Below are the code and all the weights of a small trained network. Each question names an input and a class and asks about switching units off, where a switched-off unit gives its printed mean instead of its output.

import numpy as np


def w(rows, s, z=0):
    codes = np.array(rows[::2]) - 128.0
    scale = np.full(codes.shape[1], s)
    scale[-1] = z or s
    return codes * scale


def f(y):
    return y / 2 * (1 + np.tanh(0.7978845608 * (y + 0.044715 * y**3)))


def log_softmax(a):
    a = a - a.max(-1, keepdims=True)
    return a - np.log(np.exp(a).sum(-1, keepdims=True))


def net(x, mask):
    res = np.array(x, float).reshape(1, 6) / 4 @ E
    y = f(res @ A[0][:, :-1].T + A[0][:, -1])
    res = res + np.where(mask, y, B[0][:, -1]) @ B[0][:, :-1]
    return log_softmax(res[-1] @ U[:, :-1].T + U[:, -1])


A, B = {}, {}
E = w([
[157,129,147,154,141,118,136,180,126,147],'x0',
[100,147,140,104,160,115,110,109,110,129],'x1',
[34,2,8,252,155,92,75,119,40,220],'x2',
[164,146,162,76,56,30,210,10,187,235],'x3',
[63,147,121,137,85,153,153,98,124,119],'x4',
[113,150,108,143,131,120,106,118,173,125],'x5',
],0.0088)
A[0] = w([
[44,84,54,180,155,178,31,181,68,113,152],'neuron 1',
[142,231,142,72,117,217,82,229,157,27,215],'neuron 2',
[114,125,134,93,167,230,130,185,163,36,137],'neuron 3',
[119,77,59,254,118,30,104,48,41,249,126],'neuron 4',
[145,69,118,160,107,126,113,91,128,191,117],'neuron 5',
[133,116,109,157,156,253,28,167,97,5,253],'neuron 6',
],0.0052,0.0053)
B[0] = w([
[166,123,88,222,53,127,11,212,69,101,230],'neuron 1',
[171,126,192,191,194,157,228,50,137,57,226],'neuron 2',
[48,106,194,237,172,173,180,77,168,145,181],'neuron 3',
[69,74,32,71,198,72,135,147,143,175,246],'neuron 4',
[57,83,93,102,172,140,138,106,177,146,157],'neuron 5',
[139,111,118,254,198,159,169,170,11,18,243],'neuron 6',
],0.0067,0.012)
U = w([
[149,123,174,152,195,233,176,96,102,47,109],'0',
[253,225,200,4,31,95,162,52,193,128,251],'1',
[142,81,74,158,89,161,3,208,36,85,67],'2',
[41,27,91,52,176,86,134,119,180,183,68],'3',
],0.0063,0.0028)

Each question gives the input, the list of numbers given to net, and the class t.
The units are the neurons (one row each of A and B). Each row of codes is followed by its name. A weight is (code - 128) times the scale printed after its matrix; where a second scale follows, it is the last column's (A, B and U).
mask holds one flag per neuron, in row order. A switched-off neuron (its flag False) gives its mean, the last column of its row in B, instead of its output. The means were averaged over made-up inputs and are rounded, as every weight is.
A unit's drop is (log p(t) with every unit on - log p(t) with that unit switched off) / (log p(t) with every unit on - log p(t) with every unit switched off).
The circuit of an input: a set's keep is (log p(t) with only the set's units on - log p(t) with every unit switched off) / (log p(t) with every unit on - log p(t) with every unit switched off). Starting from all 6 units, units are removed one at a time, each time the one whose removal leaves the highest keep (on an exact tie, the one counted first), for as long as the keep stays at least 0.8.
circuit, biggest first: the units of the circuit, biggest drop first
k most important neurons: the k neurons with the biggest drops, biggest first
drop when u is switched off: that unit's drop, to one decimal
input [8,5,0,4,0,-6], class 1: 2 most important neurons	(neuron 6; neuron 4)
input [5,-1,7,2,7,-7], class 3: most important neuron	(neuron 4)
input [5,-5,7,2,1,-5], class 3: 2 most important neurons	(neuron 4; neuron 6)
input [3,-6,4,1,3,-7], class 3: circuit, biggest first	(neuron 6; neuron 4)
input [5,-7,5,2,0,-3], class 3: 2 most important neurons	(neuron 4; neuron 6)
input [-7,-7,3,1,6,-6], class 3: circuit, biggest first	(neuron 6; neuron 4)
input [1,-1,1,2,4,7], class 3: 3 most important neurons	(neuron 1; neuron 6; neuron 2)
input [-1,2,0,6,7,-7], class 1: 3 most important neurons	(neuron 6; neuron 4; neuron 3)
input [-4,0,2,2,-1,4], class 3: drop when neuron 1 is switched off	0.2
input [-6,-2,-3,4,3,-2], class 1: drop when neuron 5 is switched off	0.0
input [5,-5,-6,2,6,-8], class 1: drop when neuron 6 is switched off	0.9
